Small tables with named rows and columns. After each table, cells are looked up by row and column.

Table Lifel
,Tugez,Loni,Gazi,Vok,Nopo,Zudo,Mumid
Zimod,-27.745,-71.393,-59.040,-39.861,-27.734,-72.045,-90.688
Nav,-15.988,-51.702,19.792,-17.567,-29.051,-84.234,-64.983
Pesane,-39.674,-60.189,-68.102,-17.286,-23.059,-53.907,18.431
Rog,-4.421,-36.327,-92.338,73.913,-41.216,-51.835,34.552
Bezilu,-5.880,-28.084,9.824,-38.821,14.319,22.194,18.141
Lodu,15.446,-64.532,-57.235,5.544,-16.999,-6.754,-2.220
Rigane,-43.819,43.725,-73.955,12.594,-46.487,-46.374,62.675

What is the Mumid of Rog in Lifel? 34.552
What is the Gazi of Rigane in Lifel? -73.955
What is the Loni of Rigane in Lifel? 43.725
What is the Tugez of Zimod in Lifel? -27.745
What is the Loni of Zimod in Lifel? -71.393
What is the Tugez of Rigane in Lifel? -43.819
What is the Mumid of Zimod in Lifel? -90.688
What is the Gazi of Bezilu in Lifel? 9.824
What is the Zudo of Rog in Lifel? -51.835
What is the Loni of Rog in Lifel? -36.327
What is the Gazi of Rog in Lifel? -92.338
What is the Vok of Rigane in Lifel? 12.594
What is the Loni of Lodu in Lifel? -64.532
What is the Zudo of Rigane in Lifel? -46.374
What is the Gazi of Pesane in Lifel? -68.102
What is the Mumid of Rigane in Lifel? 62.675
Which row has the largest Loni? Rigane

Table Pipo
|  | Naki | Fovoz | Fodo |
|---|---|---|---|
| Bevuk | 2.5 | 2.6 | 4.0 |
| Ramupul | 4.5 | 3.7 | 2.8 |
| Totu | 2.4 | 3.2 | 1.6 |
| Tuv | 5.0 | 3.7 | 2.8 |
| Mezosu | 4.1 | 3.4 | 5.5 |
| Supab | 5.7 | 5.5 | 3.9 |
| Bup | 4.1 | 4.1 | 2.3 |
| Katusi | 7.4 | 7.9 | 4.3 |
| Vokige | 2.9 | 2.7 | 5.6 |
| Robama | 6.5 | 7.4 | 7.5 |
| Sodu | 3.3 | 3.0 | 5.5 |

Fovoz of Sodu is 3.0
Naki of Mezosu is 4.1
Fodo of Supab is 3.9
Fovoz of Totu is 3.2
Fodo of Tuv is 2.8
Fovoz of Vokige is 2.7
Naki of Vokige is 2.9
Fodo of Bup is 2.3
Fodo of Katusi is 4.3
Fodo of Robama is 7.5
Fodo of Vokige is 5.6
Fovoz of Supab is 5.5
Row with the largest Fovoz: Katusi

Mim.csv
,Lop,Manago,Lem,Roler,Vudu,Koma,Sed,Novelu
Megud,0.8,0.8,0.6,0.2,0.7,0.8,0.4,1.0
Gotir,0.6,1.0,0.7,0.2,0.6,0.7,0.6,0.8
Pegute,0.8,0.9,0.6,0.2,0.7,0.8,0.4,1.0
Seg,0.8,0.8,0.7,0.2,0.7,0.7,0.5,0.9
Muz,0.8,0.4,0.6,0.2,0.8,0.7,0.7,0.6
Zunudu,0.6,0.8,0.5,0.2,0.6,1.0,0.7,0.7
Bivu,0.7,0.9,0.6,0.2,0.6,0.8,0.5,0.9
Zotiruf,0.9,0.6,0.6,0.2,0.8,0.7,0.3,1.0
Rov,0.9,0.5,0.6,0.2,0.8,0.6,0.4,0.9
Feli,0.7,0.4,0.6,0.2,0.8,0.8,0.8,0.6
Lesap,0.6,0.9,0.6,0.2,0.6,0.9,0.7,0.7

Rov, Lop => 0.9
Seg, Manago => 0.8
Megud, Novelu => 1.0
Muz, Lop => 0.8
Megud, Lop => 0.8
Rov, Roler => 0.2
Zunudu, Vudu => 0.6
Zotiruf, Vudu => 0.8
Muz, Sed => 0.7
Seg, Sed => 0.5
Gotir, Sed => 0.6
Muz, Roler => 0.2
Pegute, Novelu => 1.0

